Below is a small trained network, with its code and all its weights. Each question gives an input and a target symbol and asks what happens when units are switched off, that is, made to give their printed mean instead of their output.

import numpy as np


def w(rows, s, z=0):
    codes = np.array(rows[::2]) - 128.0
    scale = np.full(codes.shape[1], s)
    scale[-1] = z or s
    return codes * scale


def f(y):
    return y / 2 * (1 + np.tanh(0.7978845608 * (y + 0.044715 * y**3)))


def softmax(a):
    e = np.exp(a - a.max(-1, keepdims=True))
    return e / e.sum(-1, keepdims=True)


def log_softmax(a):
    a = a - a.max(-1, keepdims=True)
    return a - np.log(np.exp(a).sum(-1, keepdims=True))


def net(x, mask):
    ids = ['ΔΞΣΦαβγεζηθλμπτω'.index(c) for c in x.split()]
    T = len(ids)
    res = E[ids] + P[:T]
    q, k, v = (res @ M[0].T for M in (Q, K, V))
    z = softmax(np.where(np.tri(T) > 0, q @ k.T / 2**0.5, -1e9)) @ v
    res = res + np.where(mask[0], z, O[0][:, -1]) @ O[0][:, :-1]
    y = f(res @ A[0][:, :-1].T + A[0][:, -1])
    res = res + np.where(mask[1:9], y, B[0][:, -1]) @ B[0][:, :-1]
    return log_softmax(res[-1] @ U[:, :-1].T + U[:, -1])


Q, K, V, O, A, B = {}, {}, {}, {}, {}, {}
E = w([
[97,104,93,112,129,69],'Δ',
[169,92,147,47,123,34],'Ξ',
[177,107,203,217,125,83],'Σ',
[142,175,152,13,127,105],'Φ',
[65,172,221,149,188,74],'α',
[45,176,126,161,187,225],'β',
[103,123,186,152,155,148],'γ',
[101,214,136,106,142,63],'ε',
[147,103,68,126,142,127],'ζ',
[141,96,86,69,139,4],'η',
[114,103,138,14,9,51],'θ',
[131,186,87,216,204,100],'λ',
[129,34,72,100,96,149],'μ',
[191,176,174,82,153,105],'π',
[128,36,190,131,195,170],'τ',
[180,110,52,119,63,201],'ω',
],0.018)
P = w([
[109,125,146,155,112,86],'0',
[105,127,188,198,38,73],'1',
[152,148,130,134,171,89],'2',
[107,124,167,208,60,93],'3',
[185,147,115,130,199,103],'4',
[110,130,172,217,68,111],'5',
[197,139,102,123,211,123],'6',
[110,119,153,227,75,125],'7',
[213,129,101,123,220,126],'8',
[116,131,155,244,79,134],'9',
[222,141,101,118,231,119],'10',
[97,121,128,222,88,139],'11',
],0.011)
Q[0] = w([
[92,144,128,160,97,157],'h0',
[80,120,164,126,4,160],'h0',
],0.013)
K[0] = w([
[107,127,126,103,150,106],'h0',
[54,150,137,12,80,22],'h0',
],0.011)
V[0] = w([
[125,30,193,72,171,102],'h0',
[1,167,93,69,165,134],'h0',
],0.0064)
O[0] = w([
[101,80,255,40,134,68,243],'h0',
[39,126,29,56,189,100,1],'h0',
],0.0091,0.0023)
A[0] = w([
[175,176,47,93,98,72,54],'n0',
[250,81,193,114,174,115,128],'n1',
[151,129,115,154,255,193,237],'n2',
[180,141,195,152,159,84,152],'n3',
[174,106,115,41,210,121,147],'n4',
[215,118,58,65,52,141,102],'n5',
[67,68,158,185,81,73,3],'n6',
[192,68,67,108,49,105,242],'n7',
],0.0097,0.0021)
B[0] = w([
[171,122,166,143,166,142,160],'n0',
[96,112,143,172,57,118,253],'n1',
[160,131,124,63,150,108,185],'n2',
[145,85,115,130,174,129,237],'n3',
[6,92,98,126,123,167,177],'n4',
[130,178,172,124,229,68,164],'n5',
[105,138,9,85,142,156,193],'n6',
[181,151,128,97,118,200,192],'n7',
],0.011)
U = w([
[103,108,66,165,93,119,75],'Δ',
[93,76,132,108,87,166,69],'Ξ',
[168,139,203,172,73,123,142],'Σ',
[40,197,175,94,92,225,191],'Φ',
[84,197,143,119,109,53,97],'α',
[89,126,105,77,202,160,102],'β',
[128,136,114,138,97,195,252],'γ',
[131,189,96,173,115,88,86],'ε',
[167,162,115,41,85,141,61],'ζ',
[90,106,37,89,98,110,3],'η',
[133,132,218,34,132,112,172],'θ',
[210,90,87,82,160,70,112],'λ',
[124,98,99,75,82,254,43],'μ',
[161,104,136,86,48,105,161],'π',
[62,88,161,132,114,190,204],'τ',
[202,151,196,109,141,189,194],'ω',
],0.0094,0.0036)

Each question gives the input, a string of symbols that net reads in full, and the target symbol t.
The units are the heads (2 rows each of Q, K, V and O) and the neurons (one row each of A and B). Each row of codes is followed by its name. A weight is (code - 128) times the scale printed after its matrix; where a second scale follows, it is the last column's (O, A, B and U).
mask holds one flag per unit, heads first, then neurons. A switched-off unit (its flag False) gives its mean, the last column of its rows in O or B, instead of its output. The means were averaged over made-up inputs and are rounded, as every weight is.
A unit's drop is (log p(t) with every unit on - log p(t) with that unit switched off) / (log p(t) with every unit on - log p(t) with every unit switched off).
The circuit of an input: a set's keep is (log p(t) with only the set's units on - log p(t) with every unit switched off) / (log p(t) with every unit on - log p(t) with every unit switched off). Starting from all 9 units, units are removed one at a time, each time the one whose removal leaves the highest keep (on an exact tie, the one counted first), for as long as the keep stays at least 0.8.
circuit, biggest first: the units of the circuit, biggest drop first
unit that matters most: the unit with the biggest drop
top k neurons: the k neurons with the biggest drops, biggest first
input Ξ Ξ Ξ Σ π Δ ε β τ β π, target β: unit that matters most : n4
input β η μ, target β: circuit, biggest first : [h0; n1]
input β Ξ π η α ζ Ξ, target β: top 3 neurons : [n4; n5; n0]
input ε Ξ Δ μ β Ξ γ, target β: top 2 neurons : [n1; n2]
input ω Φ ζ ω Σ Ξ Δ, target Σ: circuit, biggest first : [h0; n6]
input β θ τ ω π ε η ζ Σ Σ γ, target Σ: top 2 neurons : [n1; n6]
input η τ Ξ, target τ: circuit, biggest first : [n4; n1; h0]
input α Δ ε β β μ η Σ, target Δ: circuit, biggest first : [n6; n7]
input Σ Ξ ω γ Δ η β θ θ, target θ: top 2 neurons : [n5; n6]
input γ ε γ α Ξ α Ξ ω τ Ξ τ, target τ: circuit, biggest first : [n4; n1]
input γ Δ η τ β τ α Σ Ξ λ Σ, target Σ: circuit, biggest first : [n1; n6]
input π ζ τ, target τ: circuit, biggest first : [n4; h0; n1]
input Φ Ξ π ω, target ω: top 2 neurons : [n5; n7]
input β η Δ Δ ζ, target β: circuit, biggest first : [h0; n4; n1]
input α Φ η Δ, target η: top 3 neurons : [n6; n5; n0]
input α ζ η β Δ π Ξ, target β: circuit, biggest first : [h0; n4; n5]
input ω γ Σ μ λ η μ ε Ξ Ξ ω π, target Σ: top 2 neurons : [n6; n4]
input π ω Φ ω Ξ, target ω: top 3 neurons : [n7; n0; n5]
input μ Δ Ξ Ξ θ, target θ: circuit, biggest first : [n5; h0]
input μ Ξ η Σ η θ, target ζ: top neuron : [n6]
input α ω Ξ α μ, target ω: top 2 neurons : [n7; n5]
